Below are the code and all the weights of a small trained network. Each question names an input and a class and asks about switching units off, where a switched-off unit gives its printed mean instead of its output.

import numpy as np


def w(rows, s, z=0):
    codes = np.array(rows[::2]) - 128.0
    scale = np.full(codes.shape[1], s)
    scale[-1] = z or s
    return codes * scale


def f(y):
    return y / 2 * (1 + np.tanh(0.7978845608 * (y + 0.044715 * y**3)))


def log_softmax(a):
    a = a - a.max(-1, keepdims=True)
    return a - np.log(np.exp(a).sum(-1, keepdims=True))


def net(x, mask):
    res = np.array(x, float).reshape(1, 2) / 4 @ E
    y = f(res @ A[0][:, :-1].T + A[0][:, -1])
    res = res + np.where(mask, y, B[0][:, -1]) @ B[0][:, :-1]
    return log_softmax(res[-1] @ U[:, :-1].T + U[:, -1])


A, B = {}, {}
E = w([
[108,142,101,253,62,54],'x0',
[78,156,2,148,225,67],'x1',
],0.0099)
A[0] = w([
[45,217,74,133,168,52,227],'n1',
[82,158,118,40,172,184,90],'n2',
[142,159,128,34,166,151,59],'n3',
[130,80,219,83,48,126,38],'n4',
[177,152,163,94,40,180,153],'n5',
[126,166,126,95,164,196,24],'n6',
[108,137,111,186,100,28,2],'n7',
[130,70,176,140,96,166,241],'n8',
[143,138,146,23,139,204,254],'n9',
[94,204,74,107,248,151,120],'n10',
[110,46,117,232,96,72,188],'n11',
[25,183,106,115,211,95,19],'n12',
[124,96,75,89,181,255,42],'n13',
[32,202,59,98,213,169,170],'n14',
[75,156,140,60,240,205,244],'n15',
],0.0096,0.0065)
B[0] = w([
[154,85,239,157,199,168,251],'n1',
[104,64,120,245,64,97,175],'n2',
[144,37,62,233,53,89,165],'n3',
[168,40,132,192,71,130,190],'n4',
[177,60,181,180,206,195,207],'n5',
[152,2,61,144,1,158,138],'n6',
[158,56,51,195,37,111,175],'n7',
[153,153,217,149,192,148,210],'n8',
[60,125,196,177,127,75,244],'n9',
[165,77,206,192,141,177,211],'n10',
[22,116,150,177,104,67,223],'n11',
[202,89,127,173,72,242,178],'n12',
[123,82,69,214,37,120,165],'n13',
[109,113,195,165,156,179,225],'n14',
[65,163,181,193,131,67,237],'n15',
],0.0099,0.012)
U = w([
[225,55,209,153,119,233,86],'0',
[56,79,91,214,19,25,101],'1',
[76,166,243,111,197,94,253],'2',
[254,192,65,12,51,134,3],'3',
[174,206,40,33,80,164,3],'4',
[239,171,44,3,48,213,3],'5',
[241,228,43,27,48,156,3],'6',
],0.0099,0.0067)

Each question gives the input, the list of numbers given to net, and the class t.
The units are the neurons (one row each of A and B). Each row of codes is followed by its name. A weight is (code - 128) times the scale printed after its matrix; where a second scale follows, it is the last column's (A, B and U).
mask holds one flag per neuron, in row order. A switched-off neuron (its flag False) gives its mean, the last column of its row in B, instead of its output. The means were averaged over made-up inputs and are rounded, as every weight is.
A unit's drop is (log p(t) with every unit on - log p(t) with that unit switched off) / (log p(t) with every unit on - log p(t) with every unit switched off).
The circuit of an input: a set's keep is (log p(t) with only the set's units on - log p(t) with every unit switched off) / (log p(t) with every unit on - log p(t) with every unit switched off). Starting from the 12 units with the biggest drops (on a tie, the unit counted first), units are removed one at a time, each time the one whose removal leaves the highest keep (on an exact tie, the one counted first), for as long as the keep stays at least 0.8.
units of the circuit, in order: the units of the circuit, biggest drop first
k most important neurons: the k neurons with the biggest drops, biggest first
drop of u: that unit's drop, to one decimal
input [7,8], class 0: units of the circuit, in order	n1
input [-3,2], class 2: 2 most important neurons	n7; n4
input [-4,-3], class 1: units of the circuit, in order	n1; n9
input [5,5], class 0: 2 most important neurons	n1; n15
input [0,5], class 0: 3 most important neurons	n12; n9; n10
input [-8,6], class 1: 2 most important neurons	n15; n2
input [7,7], class 0: 2 most important neurons	n1; n12
input [3,1], class 2: drop of n3	0.4
input [3,8], class 0: drop of n3	0.0
input [3,2], class 2: drop of n1	0.2
